Below is a small trained network, with its code and all its weights. Each question gives an input and a target symbol and asks what happens when units are switched off, that is, made to give their printed mean instead of their output.

import numpy as np


def w(rows, s, z=0):
    codes = np.array(rows[::2]) - 128.0
    scale = np.full(codes.shape[1], s)
    scale[-1] = z or s
    return codes * scale


def f(y):
    return y / 2 * (1 + np.tanh(0.7978845608 * (y + 0.044715 * y**3)))


def softmax(a):
    e = np.exp(a - a.max(-1, keepdims=True))
    return e / e.sum(-1, keepdims=True)


def log_softmax(a):
    a = a - a.max(-1, keepdims=True)
    return a - np.log(np.exp(a).sum(-1, keepdims=True))


def net(x, mask):
    ids = ['ΓΠΣαβεζηθλξτφψω'.index(c) for c in x.split()]
    T = len(ids)
    res = E[ids] + P[:T]
    r = res
    for j in range(3):
        rows = slice(4 * j, 4 * j + 4)
        q, k, v = (r @ M[0][rows].T for M in (Q, K, V))
        z = softmax(np.where(np.tri(T) > 0, q @ k.T / 4**0.5, -1e9)) @ v
        o = O[0][rows]
        res = res + np.where(mask[j], z, o[:, -1]) @ o[:, :-1]
    y = f(res @ A[0][:, :-1].T + A[0][:, -1])
    res = res + np.where(mask[3:19], y, B[0][:, -1]) @ B[0][:, :-1]
    return log_softmax(res[-1] @ U[:, :-1].T + U[:, -1])


Q, K, V, O, A, B = {}, {}, {}, {}, {}, {}
E = w([
[135,144,152],'Γ',
[143,92,234],'Π',
[171,19,2],'Σ',
[156,135,135],'α',
[186,164,125],'β',
[173,102,217],'ε',
[90,147,84],'ζ',
[191,145,175],'η',
[139,145,113],'θ',
[110,179,51],'λ',
[150,180,88],'ξ',
[72,132,118],'τ',
[63,168,77],'φ',
[110,92,219],'ψ',
[121,162,124],'ω',
],0.02)
P = w([
[123,135,128],'0',
[125,93,105],'1',
[118,165,151],'2',
[127,67,81],'3',
[113,200,157],'4',
[204,84,6],'5',
],0.016)
Q[0] = w([
[148,88,167],'head 0',
[135,98,151],'head 0',
[118,151,111],'head 0',
[99,124,125],'head 0',
[201,87,140],'head 1',
[106,248,199],'head 1',
[110,214,150],'head 1',
[168,59,2],'head 1',
[118,101,164],'head 2',
[127,119,99],'head 2',
[152,165,159],'head 2',
[146,83,139],'head 2',
],0.025)
K[0] = w([
[99,191,140],'head 0',
[140,149,158],'head 0',
[155,99,127],'head 0',
[131,108,119],'head 0',
[97,156,140],'head 1',
[147,6,63],'head 1',
[159,44,93],'head 1',
[105,178,166],'head 1',
[107,98,97],'head 2',
[84,101,87],'head 2',
[109,106,99],'head 2',
[129,90,120],'head 2',
],0.021)
V[0] = w([
[70,71,206],'head 0',
[137,76,106],'head 0',
[83,99,90],'head 0',
[103,78,87],'head 0',
[44,114,182],'head 1',
[113,197,237],'head 1',
[15,47,181],'head 1',
[46,221,25],'head 1',
[127,9,91],'head 2',
[176,45,76],'head 2',
[205,65,168],'head 2',
[127,64,113],'head 2',
],0.014)
O[0] = w([
[155,143,138,77],'head 0',
[218,99,85,169],'head 0',
[114,160,130,191],'head 0',
[198,139,114,197],'head 0',
[166,220,125,190],'head 1',
[167,163,225,255],'head 1',
[226,254,78,135],'head 1',
[2,202,45,252],'head 1',
[143,160,67,4],'head 2',
[122,112,76,15],'head 2',
[106,140,98,50],'head 2',
[198,160,79,63],'head 2',
],0.011,0.0028)
A[0] = w([
[115,187,163,160],'neuron 0',
[52,121,135,149],'neuron 1',
[91,169,157,153],'neuron 2',
[175,11,181,73],'neuron 3',
[78,81,79,204],'neuron 4',
[104,190,103,167],'neuron 5',
[104,101,140,151],'neuron 6',
[146,195,123,140],'neuron 7',
[108,122,154,153],'neuron 8',
[123,135,136,104],'neuron 9',
[91,141,80,129],'neuron 10',
[70,122,193,223],'neuron 11',
[187,143,197,204],'neuron 12',
[141,93,195,41],'neuron 13',
[157,139,178,255],'neuron 14',
[91,172,158,132],'neuron 15',
],0.013,0.0065)
B[0] = w([
[149,47,37,188],'neuron 0',
[209,241,137,210],'neuron 1',
[64,212,66,178],'neuron 2',
[158,195,112,244],'neuron 3',
[192,174,181,221],'neuron 4',
[200,74,146,215],'neuron 5',
[131,62,162,164],'neuron 6',
[68,2,146,205],'neuron 7',
[165,133,251,153],'neuron 8',
[139,152,85,128],'neuron 9',
[156,89,226,209],'neuron 10',
[76,103,177,207],'neuron 11',
[75,98,88,252],'neuron 12',
[200,105,51,202],'neuron 13',
[34,93,126,216],'neuron 14',
[125,195,79,175],'neuron 15',
],0.0059,0.022)
U = w([
[242,118,137,160],'Γ',
[182,53,123,135],'Π',
[127,33,162,68],'Σ',
[143,85,146,210],'α',
[76,123,130,137],'β',
[96,105,179,24],'ε',
[88,86,31,195],'ζ',
[194,109,135,27],'η',
[8,48,120,204],'θ',
[196,166,166,3],'λ',
[142,108,153,214],'ξ',
[114,157,95,28],'τ',
[188,154,117,239],'φ',
[79,13,95,23],'ψ',
[214,108,188,46],'ω',
],0.012,0.0071)

Each question gives the input, a string of symbols that net reads in full, and the target symbol t.
The units are the heads (4 rows each of Q, K, V and O) and the neurons (one row each of A and B). Each row of codes is followed by its name. A weight is (code - 128) times the scale printed after its matrix; where a second scale follows, it is the last column's (O, A, B and U).
mask holds one flag per unit, heads first, then neurons. A switched-off unit (its flag False) gives its mean, the last column of its rows in O or B, instead of its output. The means were averaged over made-up inputs and are rounded, as every weight is.
A unit's drop is (log p(t) with every unit on - log p(t) with that unit switched off) / (log p(t) with every unit on - log p(t) with every unit switched off).
The circuit of an input: a set's keep is (log p(t) with only the set's units on - log p(t) with every unit switched off) / (log p(t) with every unit on - log p(t) with every unit switched off). Starting from the 12 units with the biggest drops (on a tie, the unit counted first), units are removed one at a time, each time the one whose removal leaves the highest keep (on an exact tie, the one counted first), for as long as the keep stays at least 0.8.
circuit, biggest first: the units of the circuit, biggest drop first
most important unit: the unit with the biggest drop
k most important neurons: the k neurons with the biggest drops, biggest first
heads that matter: for each layer, one digit per head in row order, 1 if its drop is at least 0.15 and else 0, layers parted by /
input Γ θ β φ β ω, target ω: 2 most important neurons -> neuron 1; neuron 3
input ζ ζ τ θ, target ζ: most important unit -> head 1
input ξ τ λ, target ζ: circuit, biggest first -> head 1; neuron 7
input Σ Γ τ ψ ζ, target Γ: heads that matter -> 110
input ω β ζ τ, target φ: circuit, biggest first -> head 1; neuron 1; neuron 14; neuron 12
input ζ ζ Γ Γ η τ, target Σ: heads that matter -> 011
input Γ β τ τ, target ζ: heads that matter -> 010
input β τ τ ζ η ε, target Σ: heads that matter -> 110
input Γ τ ζ φ, target φ: circuit, biggest first -> neuron 14; head 1; neuron 12; neuron 1
input λ ε τ, target Γ: heads that matter -> 010
input ζ Π Γ β, target θ: circuit, biggest first -> neuron 1; neuron 4
input τ Γ Γ ξ ω, target ε: 3 most important neurons -> neuron 1; neuron 4; neuron 11
input Γ Γ ζ Π Π θ, target Π: 2 most important neurons -> neuron 12; neuron 14
input τ τ λ φ Γ, target τ: circuit, biggest first -> head 1; neuron 1
input ζ ζ ψ τ τ, target ζ: circuit, biggest first -> head 1
input Π τ Γ Γ, target θ: circuit, biggest first -> neuron 1; neuron 5
input ω τ ε ω, target Γ: 4 most important neurons -> neuron 3; neuron 13; neuron 7; neuron 11
input τ ψ ω, target ψ: 3 most important neurons -> neuron 12; neuron 14; neuron 7
input τ Σ Γ Π, target Γ: 2 most important neurons -> neuron 12; neuron 14
input ω ζ Γ τ η Γ, target Σ: circuit, biggest first -> head 1
input Γ τ ψ τ, target ψ: 4 most important neurons -> neuron 12; neuron 14; neuron 7; neuron 1
input ζ φ φ, target τ: 3 most important neurons -> neuron 2; neuron 1; neuron 15
input α ζ β ξ Γ τ, target θ: 2 most important neurons -> neuron 4; neuron 1
input Γ Γ Γ Γ λ, target θ: heads that matter -> 001
input ξ τ Π β, target Π: 4 most important neurons -> neuron 12; neuron 14; neuron 7; neuron 1
input ε ζ Γ, target φ: 4 most important neurons -> neuron 1; neuron 14; neuron 12; neuron 5
input τ β Π Π, target Π: most important unit -> neuron 12
input τ α ζ α λ θ, target λ: 3 most important neurons -> neuron 1; neuron 4; neuron 10
input τ τ τ β τ, target ω: 2 most important neurons -> neuron 1; neuron 4
